Below is a small trained network, with its code and all its weights. Each question gives an input and a target symbol and asks what happens when units are switched off, that is, made to give their printed mean instead of their output.

import numpy as np


def w(rows, s, z=0):
    codes = np.array(rows[::2]) - 128.0
    scale = np.full(codes.shape[1], s)
    scale[-1] = z or s
    return codes * scale


def f(y):
    return y / 2 * (1 + np.tanh(0.7978845608 * (y + 0.044715 * y**3)))


def softmax(a):
    e = np.exp(a - a.max(-1, keepdims=True))
    return e / e.sum(-1, keepdims=True)


def log_softmax(a):
    a = a - a.max(-1, keepdims=True)
    return a - np.log(np.exp(a).sum(-1, keepdims=True))


def net(x, mask):
    ids = ['ΓΘΠΨαδεζηλμσ'.index(c) for c in x.split()]
    T = len(ids)
    res = E[ids] + P[:T]
    u = 0
    for l in range(2):
        q, k, v = (res @ M[l].T for M in (Q, K, V))
        z = softmax(np.where(np.tri(T) > 0, q @ k.T / 2**0.5, -1e9)) @ v
        res = res + np.where(mask[u], z, O[l][:, -1]) @ O[l][:, :-1]
        u += 1
        y = f(res @ A[l][:, :-1].T + A[l][:, -1])
        res = res + np.where(mask[u : u + 16], y, B[l][:, -1]) @ B[l][:, :-1]
        u += 16
    return log_softmax(res[-1] @ U[:, :-1].T + U[:, -1])


Q, K, V, O, A, B = {}, {}, {}, {}, {}, {}
E = w([
[31,98,159],'Γ',
[125,76,105],'Θ',
[101,88,122],'Π',
[135,82,102],'Ψ',
[25,68,153],'α',
[81,89,133],'δ',
[117,73,109],'ε',
[217,67,56],'ζ',
[175,65,76],'η',
[6,134,182],'λ',
[101,93,123],'μ',
[14,43,155],'σ',
],0.011)
P = w([
[65,194,51],'0',
[98,39,74],'1',
[148,7,120],'2',
[91,58,72],'3',
[173,114,185],'4',
[55,70,96],'5',
[166,92,213],'6',
[112,69,68],'7',
[179,96,232],'8',
[86,69,73],'9',
[180,79,248],'10',
[105,82,67],'11',
[199,70,254],'12',
],0.0085)
Q[0] = w([
[55,111,4],'L0H0',
[93,178,21],'L0H0',
],0.019)
K[0] = w([
[87,243,3],'L0H0',
[65,118,34],'L0H0',
],0.015)
V[0] = w([
[200,210,18],'L0H0',
[110,248,73],'L0H0',
],0.014)
O[0] = w([
[151,206,239,32],'L0H0',
[210,255,80,3],'L0H0',
],0.0091,0.0029)
A[0] = w([
[179,140,123,169],'L0N0',
[143,167,112,55],'L0N1',
[128,254,124,99],'L0N2',
[94,122,36,111],'L0N3',
[46,128,206,111],'L0N4',
[145,109,158,173],'L0N5',
[130,74,136,174],'L0N6',
[130,48,166,254],'L0N7',
[176,132,73,97],'L0N8',
[64,175,166,200],'L0N9',
[159,99,47,154],'L0N10',
[126,37,148,224],'L0N11',
[117,135,104,185],'L0N12',
[177,146,184,120],'L0N13',
[104,207,44,113],'L0N14',
[208,70,153,183],'L0N15',
],0.0099,0.0047)
B[0] = w([
[171,147,130,137],'L0N0',
[137,83,114,127],'L0N1',
[250,39,81,151],'L0N2',
[83,73,185,170],'L0N3',
[200,169,210,159],'L0N4',
[114,160,130,146],'L0N5',
[158,192,135,195],'L0N6',
[216,248,4,238],'L0N7',
[147,84,156,134],'L0N8',
[126,110,15,141],'L0N9',
[47,134,119,175],'L0N10',
[218,164,18,249],'L0N11',
[111,149,89,140],'L0N12',
[135,115,160,139],'L0N13',
[43,160,113,141],'L0N14',
[70,183,115,173],'L0N15',
],0.012,0.016)
Q[1] = w([
[2,240,79],'L1H0',
[26,157,98],'L1H0',
],0.0079)
K[1] = w([
[48,110,102],'L1H0',
[2,234,115],'L1H0',
],0.0064)
V[1] = w([
[2,170,110],'L1H0',
[54,12,185],'L1H0',
],0.0067)
O[1] = w([
[194,85,1,66],'L1H0',
[129,36,96,1],'L1H0',
],0.0058,0.0071)
A[1] = w([
[104,131,141,170],'L1N0',
[61,151,84,122],'L1N1',
[113,133,129,253],'L1N2',
[165,104,113,133],'L1N3',
[91,103,107,150],'L1N4',
[160,108,116,148],'L1N5',
[122,8,108,80],'L1N6',
[77,132,142,157],'L1N7',
[107,90,194,74],'L1N8',
[163,108,101,47],'L1N9',
[134,128,57,108],'L1N10',
[154,111,141,107],'L1N11',
[48,152,121,212],'L1N12',
[107,110,108,101],'L1N13',
[168,124,146,170],'L1N14',
[93,153,115,47],'L1N15',
],0.015,0.0047)
B[1] = w([
[144,129,144,129],'L1N0',
[180,22,92,170],'L1N1',
[151,165,93,132],'L1N2',
[143,154,116,162],'L1N3',
[52,146,181,141],'L1N4',
[137,158,109,157],'L1N5',
[238,194,143,146],'L1N6',
[169,86,201,129],'L1N7',
[51,68,6,134],'L1N8',
[177,150,155,179],'L1N9',
[57,90,184,253],'L1N10',
[77,121,162,128],'L1N11',
[131,107,41,137],'L1N12',
[95,139,181,137],'L1N13',
[94,182,113,144],'L1N14',
[140,61,158,136],'L1N15',
],0.018,0.047)
U = w([
[84,112,219,83],'Γ',
[196,165,29,149],'Θ',
[232,189,37,153],'Π',
[155,129,159,75],'Ψ',
[47,94,105,25],'α',
[250,221,81,163],'δ',
[186,170,216,118],'ε',
[199,126,126,59],'ζ',
[159,157,58,147],'η',
[148,141,95,254],'λ',
[149,253,221,122],'μ',
[8,182,160,215],'σ',
],0.0061,0.0045)

Each question gives the input, a string of symbols that net reads in full, and the target symbol t.
The units are the heads (2 rows each of Q, K, V and O) and the neurons (one row each of A and B). Each row of codes is followed by its name. A weight is (code - 128) times the scale printed after its matrix; where a second scale follows, it is the last column's (O, A, B and U).
mask holds one flag per unit, layer by layer, with each layer's heads first. A switched-off unit (its flag False) gives its mean, the last column of its rows in O or B, instead of its output. The means were averaged over made-up inputs and are rounded, as every weight is.
A unit's drop is (log p(t) with every unit on - log p(t) with that unit switched off) / (log p(t) with every unit on - log p(t) with every unit switched off).
The circuit of an input: a set's keep is (log p(t) with only the set's units on - log p(t) with every unit switched off) / (log p(t) with every unit on - log p(t) with every unit switched off). Starting from the 12 units with the biggest drops (on a tie, the unit counted first), units are removed one at a time, each time the one whose removal leaves the highest keep (on an exact tie, the one counted first), for as long as the keep stays at least 0.8.
circuit, biggest first: the units of the circuit, biggest drop first
unit that matters most: the unit with the biggest drop
top k neurons: the k neurons with the biggest drops, biggest first
top k neurons in layer l: the k neurons of layer l with the biggest drops, biggest first
input Ψ η ζ μ ζ Γ η λ σ η, target δ: circuit, biggest first => [L1N10; L1H0]
input η η Π δ δ η, target μ: circuit, biggest first => [L0H0; L1N1]
input η ζ δ ζ δ λ Ψ ε ζ ε Π, target μ: unit that matters most => L1N10
input σ σ ζ σ δ δ ζ ε, target Γ: top 3 neurons in layer 0 => [L0N3; L0N7; L0N10]
input λ δ σ ζ δ δ δ ζ Ψ δ ζ μ Γ, target μ: top 3 neurons => [L1N10; L1N9; L0N4]
input ζ Π δ ζ ζ ζ μ δ δ ζ η Γ, target σ: top 3 neurons => [L0N7; L0N11; L0N2]
input ζ α Π, target μ: circuit, biggest first => [L0H0; L1H0]
input η η σ η Θ ζ ε ζ Θ σ, target μ: top 4 neurons in layer 0 => [L0N4; L0N10; L0N15; L0N7]
input δ μ λ δ ζ η η Γ, target α: top 2 neurons => [L0N2; L1N9]
input α ζ ζ η Ψ ζ Θ η α σ, target ε: top 4 neurons => [L0N7; L1N6; L0N11; L0N3]
input ζ Θ ζ Ψ ζ σ ζ Ψ Ψ ζ σ δ, target σ: circuit, biggest first => [L0N7; L0H0; L1N1; L1N9]
input σ δ ε, target α: circuit, biggest first => [L0H0; L1N6]
input σ α μ ζ, target Γ: top 4 neurons in layer 1 => [L1N10; L1N4; L1N13; L1N6]
input μ ζ ζ σ δ, target μ: circuit, biggest first => [L1N1; L0N10]
input α ζ Γ Π, target ε: top 4 neurons => [L0N7; L1N6; L0N11; L0N3]
input α Ψ μ δ ζ δ ε δ λ δ, target ε: top 2 neurons in layer 0 => [L0N7; L0N11]
input λ Θ Γ η ζ η δ ζ η ε Θ ζ, target ζ: top 3 neurons => [L1N6; L0N7; L0N11]
input α ε λ Ψ ζ ε η ζ, target ε: top 3 neurons => [L0N7; L1N6; L0N11]
input Ψ ε Π ε Θ ε, target δ: circuit, biggest first => [L1N10; L0H0]
input σ η α α ζ δ ζ ζ α α, target Γ: top 4 neurons in layer 1 => [L1N10; L1N4; L1N13; L1N12]
input ζ δ Θ, target μ: top 3 neurons => [L1N10; L1N1; L0N3]
input η Ψ δ ε ζ Ψ Θ σ ζ λ η δ, target μ: unit that matters most => L0H0
input α λ Π ζ ζ Θ Θ α ζ μ Θ, target μ: top 3 neurons => [L1N10; L1N9; L0N4]
input ζ δ Γ μ μ ζ, target σ: top 3 neurons in layer 0 => [L0N7; L0N11; L0N2]
input δ ε ζ ζ ζ Γ σ, target μ: top neuron => [L0N4]
input ζ α η η, target σ: top 2 neurons => [L0N7; L0N11]
input Ψ ε λ Θ, target δ: circuit, biggest first => [L1N10; L0H0]
